Below is a small trained network, with its code and all its weights. Each question gives an input and a class and asks what happens when units are switched off, that is, made to give their printed mean instead of their output.

import numpy as np


def w(rows, s, z=0):
    codes = np.array(rows[::2]) - 128.0
    scale = np.full(codes.shape[1], s)
    scale[-1] = z or s
    return codes * scale


def f(y):
    return y / 2 * (1 + np.tanh(0.7978845608 * (y + 0.044715 * y**3)))


def log_softmax(a):
    a = a - a.max(-1, keepdims=True)
    return a - np.log(np.exp(a).sum(-1, keepdims=True))


def net(x, mask):
    res = np.array(x, float).reshape(1, 3) / 4 @ E
    y = f(res @ A[0][:, :-1].T + A[0][:, -1])
    res = res + np.where(mask, y, B[0][:, -1]) @ B[0][:, :-1]
    return log_softmax(res[-1] @ U[:, :-1].T + U[:, -1])


A, B = {}, {}
E = w([
[45,207,54,139,48],'x0',
[164,162,105,253,140],'x1',
[212,21,31,142,16],'x2',
],0.0068)
A[0] = w([
[59,147,53,131,58,84],'neuron 1',
[176,95,155,119,170,3],'neuron 2',
[122,144,119,111,108,17],'neuron 3',
[171,69,81,128,67,59],'neuron 4',
[135,119,117,24,98,75],'neuron 5',
[156,131,80,254,137,84],'neuron 6',
[81,67,101,45,119,83],'neuron 7',
[202,34,155,125,183,118],'neuron 8',
],0.013,0.0044)
B[0] = w([
[131,217,100,105,73,234],'neuron 1',
[69,141,145,252,80,163],'neuron 2',
[113,107,140,221,100,116],'neuron 3',
[78,149,136,134,219,236],'neuron 4',
[159,128,206,130,112,190],'neuron 5',
[166,128,244,73,94,237],'neuron 6',
[162,124,206,124,112,196],'neuron 7',
[133,228,97,71,69,253],'neuron 8',
],0.026,0.0073)
U = w([
[123,172,81,136,49,118],'0',
[195,84,197,115,112,113],'1',
[31,169,153,114,255,142],'2',
[194,97,58,64,136,245],'3',
[139,73,91,163,124,95],'4',
[143,78,94,165,125,95],'5',
[140,49,82,168,124,97],'6',
[135,56,103,145,125,96],'7',
],0.0097,0.011)

Each question gives the input, the list of numbers given to net, and the class t.
The units are the neurons (one row each of A and B). Each row of codes is followed by its name. A weight is (code - 128) times the scale printed after its matrix; where a second scale follows, it is the last column's (A, B and U).
mask holds one flag per neuron, in row order. A switched-off neuron (its flag False) gives its mean, the last column of its row in B, instead of its output. The means were averaged over made-up inputs and are rounded, as every weight is.
A unit's drop is (log p(t) with every unit on - log p(t) with that unit switched off) / (log p(t) with every unit on - log p(t) with every unit switched off).
The circuit of an input: a set's keep is (log p(t) with only the set's units on - log p(t) with every unit switched off) / (log p(t) with every unit on - log p(t) with every unit switched off). Starting from all 8 units, units are removed one at a time, each time the one whose removal leaves the highest keep (on an exact tie, the one counted first), for as long as the keep stays at least 0.8.
units of the circuit, in order: the units of the circuit, biggest drop first
top k neurons: the k neurons with the biggest drops, biggest first
drop of u: that unit's drop, to one decimal
input [3,-4,1], class 1: top neuron => neuron 8
input [-2,-2,3], class 3: top 2 neurons => neuron 6; neuron 2
input [-1,3,3], class 3: units of the circuit, in order => neuron 5; neuron 2
input [-2,2,-3], class 3: top 3 neurons => neuron 4; neuron 2; neuron 6
input [3,-5,6], class 2: top 2 neurons => neuron 4; neuron 6
input [-7,7,3], class 0: top 2 neurons => neuron 8; neuron 2
input [-4,-6,-6], class 1: top 2 neurons => neuron 4; neuron 1
input [3,3,4], class 2: top 2 neurons => neuron 4; neuron 8
input [-4,1,-3], class 0: top 3 neurons => neuron 4; neuron 6; neuron 8
input [3,5,6], class 2: top 4 neurons => neuron 4; neuron 7; neuron 5; neuron 8
input [-2,-2,1], class 3: units of the circuit, in order => neuron 6; neuron 4; neuron 1; neuron 2
input [-5,-2,-3], class 0: top 3 neurons => neuron 4; neuron 8; neuron 2
input [3,6,1], class 1: top 2 neurons => neuron 6; neuron 8
input [-2,-1,0], class 3: top neuron => neuron 4
input [3,-7,6], class 1: drop of neuron 5 => 1.6
input [-7,2,3], class 0: drop of neuron 8 => 0.6
input [-4,1,8], class 2: drop of neuron 4 => 1.5
